Below are the code and all the weights of a small trained network. Each question names an input and a class and asks about switching units off, where a switched-off unit gives its printed mean instead of its output.

import numpy as np


def w(rows, s, z=0):
    codes = np.array(rows[::2]) - 128.0
    scale = np.full(codes.shape[1], s)
    scale[-1] = z or s
    return codes * scale


def norm(h):
    return h / np.sqrt((h * h).mean(-1, keepdims=True) + 1e-5)


def f(y):
    return np.maximum(y, 0)


def log_softmax(a):
    a = a - a.max(-1, keepdims=True)
    return a - np.log(np.exp(a).sum(-1, keepdims=True))


def net(x, mask):
    res = np.array(x, float).reshape(1, 7) / 4 @ E
    u = 0
    for l in range(3):
        y = f(norm(res) @ A[l][:, :-1].T + A[l][:, -1])
        res = res + np.where(mask[u : u + 6], y, B[l][:, -1]) @ B[l][:, :-1]
        u += 6
    return log_softmax(norm(res)[-1] @ U[:, :-1].T + U[:, -1])


A, B = {}, {}
E = w([
[162,5,100,192,61,37,98,56,191,250,40,193],'x0',
[115,62,217,64,189,126,98,32,218,93,217,146],'x1',
[75,52,70,170,202,127,162,119,60,109,154,148],'x2',
[91,126,136,59,78,121,197,143,102,161,140,199],'x3',
[120,131,122,129,128,130,125,129,129,134,133,130],'x4',
[139,125,175,157,80,216,184,34,96,141,88,89],'x5',
[10,115,232,224,57,132,39,173,107,25,83,239],'x6',
],0.0022)
A[0] = w([
[107,50,91,186,201,147,155,115,36,121,171,166,27],'L0N0',
[165,123,96,254,188,170,71,99,156,86,137,62,14],'L0N1',
[132,142,162,172,100,188,180,69,81,97,117,135,47],'L0N2',
[137,141,125,133,127,125,121,119,128,121,139,136,20],'L0N3',
[95,116,128,75,85,150,231,127,92,149,170,236,2],'L0N4',
[135,113,132,142,118,162,172,59,107,145,114,123,24],'L0N5',
],0.0069,0.0028)
B[0] = w([
[73,181,75,99,97,105,188,122,254,69,88,115,253],'L0N0',
[132,116,206,35,116,55,118,123,33,146,79,134,233],'L0N1',
[82,91,121,131,113,181,82,190,166,176,184,101,237],'L0N2',
[115,127,144,146,143,166,117,124,137,110,154,113,128],'L0N3',
[175,125,190,91,166,42,59,111,53,111,61,78,248],'L0N4',
[99,81,127,128,119,178,98,186,160,171,173,92,201],'L0N5',
],0.0055,0.0032)
A[1] = w([
[137,154,63,196,100,159,178,148,38,123,83,135,9],'L1N0',
[152,142,61,132,197,32,81,206,138,88,165,205,53],'L1N1',
[199,123,105,200,154,158,165,64,74,87,151,196,57],'L1N2',
[130,128,141,176,152,174,149,109,48,71,162,191,37],'L1N3',
[131,65,194,93,183,158,140,1,161,68,206,193,63],'L1N4',
[213,224,190,108,39,149,100,123,191,141,121,141,6],'L1N5',
],0.0066,0.0023)
B[1] = w([
[195,228,149,183,131,67,71,184,210,163,141,123,179],'L1N0',
[94,75,189,127,78,236,121,99,128,189,137,57,248],'L1N1',
[113,105,146,70,144,137,124,114,103,129,146,113,128],'L1N2',
[131,130,96,104,145,111,141,44,189,124,137,162,139],'L1N3',
[165,229,66,213,87,96,116,253,111,176,76,109,254],'L1N4',
[10,85,51,100,175,75,192,113,170,60,101,116,233],'L1N5',
],0.0052,0.0035)
A[2] = w([
[95,104,174,226,92,159,109,132,78,19,114,254,33],'L2N0',
[137,196,135,115,205,192,146,157,69,34,225,149,94],'L2N1',
[185,32,85,203,134,81,119,50,148,174,114,216,43],'L2N2',
[175,119,140,151,144,142,159,111,103,123,158,176,92],'L2N3',
[172,110,163,73,162,75,125,94,50,136,132,177,74],'L2N4',
[250,121,61,109,185,156,226,60,91,158,174,120,1],'L2N5',
],0.0081,0.00092)
B[2] = w([
[193,149,56,47,247,107,116,83,158,204,251,113,243],'L2N0',
[180,68,134,212,41,161,184,23,78,134,56,221,221],'L2N1',
[143,182,169,148,96,241,205,89,21,20,131,159,255],'L2N2',
[163,175,121,116,123,144,153,153,127,133,137,107,128],'L2N3',
[94,184,129,98,103,133,63,102,108,141,80,108,181],'L2N4',
[79,132,133,123,223,91,13,124,181,124,254,219,208],'L2N5',
],0.0054,0.0034)
U = w([
[159,146,90,106,228,102,80,96,151,161,252,187,131],'0',
[186,135,142,199,74,195,207,58,48,78,99,199,138],'1',
[143,123,194,49,135,39,85,114,48,119,61,101,118],'2',
[176,201,100,220,103,81,116,241,159,162,95,99,106],'3',
[45,97,67,102,143,93,214,118,215,40,102,119,113],'4',
[106,140,125,121,115,145,109,125,131,147,125,110,226],'5',
[107,28,174,137,96,222,116,156,143,175,169,75,102],'6',
[195,2,150,164,179,98,169,217,121,48,143,161,3],'7',
],0.0068,0.0061)

Each question gives the input, the list of numbers given to net, and the class t.
The units are the neurons (one row each of A and B). Each row of codes is followed by its name. A weight is (code - 128) times the scale printed after its matrix; where a second scale follows, it is the last column's (A, B and U).
mask holds one flag per neuron, layer by layer. A switched-off neuron (its flag False) gives its mean, the last column of its row in B, instead of its output. The means were averaged over made-up inputs and are rounded, as every weight is.
A unit's drop is (log p(t) with every unit on - log p(t) with that unit switched off) / (log p(t) with every unit on - log p(t) with every unit switched off).
The circuit of an input: a set's keep is (log p(t) with only the set's units on - log p(t) with every unit switched off) / (log p(t) with every unit on - log p(t) with every unit switched off). Starting from the 12 units with the biggest drops (on a tie, the unit counted first), units are removed one at a time, each time the one whose removal leaves the highest keep (on an exact tie, the one counted first), for as long as the keep stays at least 0.8.
units of the circuit, in order: the units of the circuit, biggest drop first
top k neurons: the k neurons with the biggest drops, biggest first
top k neurons in layer l: the k neurons of layer l with the biggest drops, biggest first
input [-8,-7,-7,8,-3,-2,6], class 1: top neuron in layer 2 => [L2N1]
input [8,-6,-1,5,-4,3,-2], class 1: top 2 neurons => [L2N2 L1N4]
input [-2,-6,-8,4,3,4,-5], class 4: top 2 neurons in layer 1 => [L1N5 L1N4]
input [-2,-5,-3,-4,2,-6,-7], class 0: units of the circuit, in order => [L2N5 L1N4]
input [8,3,6,1,3,-4,7], class 1: top 3 neurons => [L2N2 L2N5 L0N2]
input [-1,-5,-8,1,2,2,8], class 0: top 2 neurons => [L2N0 L0N0]
input [5,4,-3,4,-1,8,6], class 6: top 3 neurons => [L0N2 L0N5 L2N5]
input [6,-6,3,2,-5,6,7], class 0: top 3 neurons => [L2N0 L1N4 L1N1]
input [-1,-7,-8,-5,1,-7,8], class 0: top 2 neurons => [L2N0 L1N4]
input [4,-7,-6,0,-5,-1,7], class 0: units of the circuit, in order => [L2N0 L1N4]
input [0,0,5,-6,-1,-8,1], class 6: top 4 neurons => [L1N1 L0N4 L1N5 L1N4]
input [-2,-1,2,5,-2,-6,-2], class 6: top 2 neurons => [L1N1 L0N1]
input [-1,4,-8,6,-2,6,-3], class 4: top 3 neurons => [L1N5 L0N1 L1N1]
input [-3,8,7,2,-1,-3,5], class 3: units of the circuit, in order => [L1N4]
input [-1,4,1,-2,0,8,6], class 6: top 3 neurons => [L0N2 L0N5 L2N5]
input [0,5,5,6,5,1,5], class 2: top 2 neurons => [L0N4 L1N5]
input [8,-6,-6,-7,-3,1,-2], class 1: units of the circuit, in order => [L2N2 L1N4]
input [-6,7,7,-5,1,2,2], class 3: top 2 neurons in layer 1 => [L1N4 L1N5]
input [2,-2,-6,-4,-2,5,-4], class 4: top 3 neurons in layer 1 => [L1N5 L1N1 L1N4]
input [-8,-6,-2,0,0,-4,6], class 1: units of the circuit, in order => [L2N1]
input [-3,7,-5,-5,0,-5,-4], class 3: top 2 neurons in layer 0 => [L0N4 L0N0]
input [-7,-6,-7,2,0,-5,8], class 0: top 2 neurons in layer 2 => [L2N0 L2N2]
